Here is a tiny trained network, its code and every weight. The questions are about switching its units off for an input and a target symbol, where a switched-off unit gives its printed mean instead of its output.

import numpy as np


def w(rows, s, z=0):
    codes = np.array(rows[::2]) - 128.0
    scale = np.full(codes.shape[1], s)
    scale[-1] = z or s
    return codes * scale


def f(y):
    return np.maximum(y, 0)


def softmax(a):
    e = np.exp(a - a.max(-1, keepdims=True))
    return e / e.sum(-1, keepdims=True)


def log_softmax(a):
    a = a - a.max(-1, keepdims=True)
    return a - np.log(np.exp(a).sum(-1, keepdims=True))


def net(x, mask):
    ids = ['βγδεζλμπστφψω'.index(c) for c in x.split()]
    T = len(ids)
    res = E[ids] + P[:T]
    u = 0
    for l in range(2):
        r = res
        for j in range(3):
            rows = slice(3 * j, 3 * j + 3)
            q, k, v = (r @ M[l][rows].T for M in (Q, K, V))
            z = softmax(np.where(np.tri(T) > 0, q @ k.T / 3**0.5, -1e9)) @ v
            o = O[l][rows]
            res = res + np.where(mask[u + j], z, o[:, -1]) @ o[:, :-1]
        u += 3
        y = f(res @ A[l][:, :-1].T + A[l][:, -1])
        res = res + np.where(mask[u : u + 4], y, B[l][:, -1]) @ B[l][:, :-1]
        u += 4
    return log_softmax(res[-1] @ U[:, :-1].T + U[:, -1])


Q, K, V, O, A, B = {}, {}, {}, {}, {}, {}
E = w([
[49,182,131,181],'β',
[113,202,187,172],'γ',
[159,174,160,177],'δ',
[85,91,167,8],'ε',
[80,167,234,64],'ζ',
[161,109,179,51],'λ',
[71,156,48,215],'μ',
[147,77,134,27],'π',
[72,179,122,193],'σ',
[210,103,108,132],'τ',
[20,76,55,59],'φ',
[25,145,97,141],'ψ',
[157,112,109,112],'ω',
],0.018)
P = w([
[168,222,53,104],'0',
[119,107,151,155],'1',
[153,186,110,92],'2',
[172,241,45,75],'3',
[86,54,175,181],'4',
[75,148,169,120],'5',
[162,254,64,62],'6',
[50,42,196,176],'7',
[45,142,177,126],'8',
],0.0077)
Q[0] = w([
[109,139,191,166],'L0H1',
[101,80,131,152],'L0H1',
[146,89,93,97],'L0H1',
[163,170,215,67],'L0H2',
[182,211,89,43],'L0H2',
[123,41,221,113],'L0H2',
[76,117,11,212],'L0H3',
[142,125,196,130],'L0H3',
[166,138,83,196],'L0H3',
],0.011)
K[0] = w([
[114,75,156,144],'L0H1',
[111,143,151,127],'L0H1',
[120,172,111,107],'L0H1',
[196,127,142,70],'L0H2',
[151,225,103,53],'L0H2',
[132,48,216,136],'L0H2',
[85,154,84,250],'L0H3',
[142,135,105,94],'L0H3',
[165,165,132,190],'L0H3',
],0.015)
V[0] = w([
[92,100,123,121],'L0H1',
[182,56,152,149],'L0H1',
[74,51,195,170],'L0H1',
[2,154,56,40],'L0H2',
[200,4,170,119],'L0H2',
[145,115,174,5],'L0H2',
[141,182,150,169],'L0H3',
[71,156,107,185],'L0H3',
[176,138,115,166],'L0H3',
],0.0087)
O[0] = w([
[135,138,73,137,94],'L0H1',
[78,114,125,166,78],'L0H1',
[64,198,31,155,3],'L0H1',
[89,23,233,240,200],'L0H2',
[219,209,163,73,36],'L0H2',
[98,138,253,56,129],'L0H2',
[107,100,173,183,148],'L0H3',
[91,109,223,94,135],'L0H3',
[104,154,136,162,133],'L0H3',
],0.0067,0.004)
A[0] = w([
[159,255,150,250,254],'L0N1',
[233,110,165,204,8],'L0N2',
[203,43,80,104,141],'L0N3',
[179,3,88,121,165],'L0N4',
],0.0088,0.0046)
B[0] = w([
[226,53,152,225,254],'L0N1',
[16,1,234,228,173],'L0N2',
[17,162,69,32,214],'L0N3',
[40,197,54,14,233],'L0N4',
],0.0065,0.0075)
Q[1] = w([
[134,186,40,138],'L1H1',
[150,171,161,108],'L1H1',
[229,106,118,141],'L1H1',
[166,214,147,117],'L1H2',
[101,212,70,170],'L1H2',
[19,254,186,168],'L1H2',
[122,78,230,121],'L1H3',
[226,167,226,40],'L1H3',
[204,212,130,90],'L1H3',
],0.0097)
K[1] = w([
[203,81,93,244],'L1H1',
[160,174,209,110],'L1H1',
[187,171,71,99],'L1H1',
[184,149,176,155],'L1H2',
[120,179,85,188],'L1H2',
[59,254,189,171],'L1H2',
[48,168,176,42],'L1H3',
[213,74,125,7],'L1H3',
[200,67,87,92],'L1H3',
],0.0092)
V[1] = w([
[173,74,100,159],'L1H1',
[198,160,122,142],'L1H1',
[145,65,141,117],'L1H1',
[149,77,109,131],'L1H2',
[177,47,156,88],'L1H2',
[68,254,128,121],'L1H2',
[131,152,192,104],'L1H3',
[55,170,70,76],'L1H3',
[51,99,132,161],'L1H3',
],0.0093)
O[1] = w([
[102,160,65,72,115],'L1H1',
[101,135,154,58,2],'L1H1',
[124,178,117,141,183],'L1H1',
[142,167,125,96,145],'L1H2',
[56,190,117,110,174],'L1H2',
[144,2,169,165,80],'L1H2',
[133,117,212,132,129],'L1H3',
[192,35,103,80,151],'L1H3',
[94,77,55,178,250],'L1H3',
],0.0077,0.0079)
A[1] = w([
[254,232,120,59,121],'L1N1',
[246,192,124,198,72],'L1N2',
[42,123,186,187,1],'L1N3',
[223,206,111,251,134],'L1N4',
],0.007,0.0099)
B[1] = w([
[184,190,84,255,244],'L1N1',
[123,19,64,43,184],'L1N2',
[203,53,134,10,183],'L1N3',
[40,176,126,51,254],'L1N4',
],0.0079,0.0083)
U = w([
[72,144,114,55,88],'β',
[205,153,95,141,181],'γ',
[106,122,161,119,144],'δ',
[45,157,165,33,101],'ε',
[157,86,191,144,134],'ζ',
[147,165,195,219,161],'λ',
[106,151,84,148,4],'μ',
[152,100,116,8,168],'π',
[86,196,140,151,128],'σ',
[67,145,190,174,155],'τ',
[59,85,107,18,42],'φ',
[159,88,158,228,133],'ψ',
[130,109,124,143,180],'ω',
],0.012,0.013)

Each question gives the input, a string of symbols that net reads in full, and the target symbol t.
The units are the heads (3 rows each of Q, K, V and O) and the neurons (one row each of A and B). Each row of codes is followed by its name. A weight is (code - 128) times the scale printed after its matrix; where a second scale follows, it is the last column's (O, A, B and U).
mask holds one flag per unit, layer by layer, with each layer's heads first. A switched-off unit (its flag False) gives its mean, the last column of its rows in O or B, instead of its output. The means were averaged over made-up inputs and are rounded, as every weight is.
A unit's drop is (log p(t) with every unit on - log p(t) with that unit switched off) / (log p(t) with every unit on - log p(t) with every unit switched off).
The circuit of an input: a set's keep is (log p(t) with only the set's units on - log p(t) with every unit switched off) / (log p(t) with every unit on - log p(t) with every unit switched off). Starting from the 12 units with the biggest drops (on a tie, the unit counted first), units are removed one at a time, each time the one whose removal leaves the highest keep (on an exact tie, the one counted first), for as long as the keep stays at least 0.8.
units of the circuit, in order: the units of the circuit, biggest drop first
most important unit: the unit with the biggest drop
top k neurons: the k neurons with the biggest drops, biggest first
top k neurons in layer l: the k neurons of layer l with the biggest drops, biggest first
which heads matter: for each layer, one digit per head in row order, 1 if its drop is at least 0.15 and else 0, layers parted by /
input ψ τ φ ω σ τ, target ψ: units of the circuit, in order -> (L0N4, L0N2, L1H1, L0H2)
input β ψ ζ τ δ, target ω: top 3 neurons in layer 1 -> (L1N4, L1N2, L1N3)
input δ δ μ, target μ: units of the circuit, in order -> (L0H2, L1H3)
input π σ τ, target ζ: which heads matter -> 011 / 101
input π λ τ ψ τ τ τ, target ω: most important unit -> L0N2
input τ δ τ τ γ, target σ: top 3 neurons -> (L0N1, L0N2, L1N4)
input γ ω ω τ φ τ, target π: which heads matter -> 010 / 001
input ψ δ τ ω ψ ψ ψ δ σ, target ψ: top 2 neurons -> (L0N1, L0N4)
input λ π τ π ω δ δ, target ζ: top 2 neurons -> (L1N2, L0N1)
input π μ τ π τ, target φ: top 4 neurons -> (L0N2, L0N3, L1N1, L0N4)
input τ τ τ ψ ω ω, target γ: units of the circuit, in order -> (L0H2, L1H3, L1N1)
input τ δ τ δ ψ δ ω, target σ: units of the circuit, in order -> (L0N1, L1H3, L0N4, L0N3)
input δ λ ψ ψ τ, target λ: top 2 neurons -> (L0N2, L1N1)
input μ τ ε ψ δ, target γ: top 2 neurons in layer 0 -> (L0N2, L0N1)
input τ τ δ σ τ, target γ: units of the circuit, in order -> (L0H2)
input τ τ ψ δ λ σ τ, target σ: units of the circuit, in order -> (L0N1, L1H3, L0N3, L0N4)
input δ τ φ τ ω ω τ δ, target π: which heads matter -> 010 / 000
input δ ζ τ φ τ φ δ, target ψ: units of the circuit, in order -> (L0H2, L0N1)
input ψ σ ω τ τ γ β τ ζ, target ζ: units of the circuit, in order -> (L1H2, L1H1)
input ψ τ γ, target ω: most important unit -> L1N4
input τ τ τ ω φ δ τ ω, target ψ: units of the circuit, in order -> (L0H2, L0N4, L1H1, L1H3)
input τ τ τ σ, target τ: which heads matter -> 011 / 001
input σ δ δ γ φ δ, target σ: which heads matter -> 110 / 101
input τ σ δ, target γ: units of the circuit, in order -> (L0H2, L1N1)
input ζ ψ δ τ ψ, target ψ: top 2 neurons -> (L0N1, L1N4)
input φ ψ ζ ω, target ψ: units of the circuit, in order -> (L0H2, L1H1)
input τ λ λ δ δ ω, target λ: units of the circuit, in order -> (L0H2, L1H3, L1N1, L0N4)
input λ σ τ ψ δ τ ε, target ε: top 3 neurons -> (L0N1, L1N1, L0N4)
input τ ψ δ ψ τ ψ τ ω, target γ: top 3 neurons -> (L1N4, L0N2, L1N1)
input τ γ δ τ ψ μ σ, target ψ: top 2 neurons -> (L0N4, L0N1)
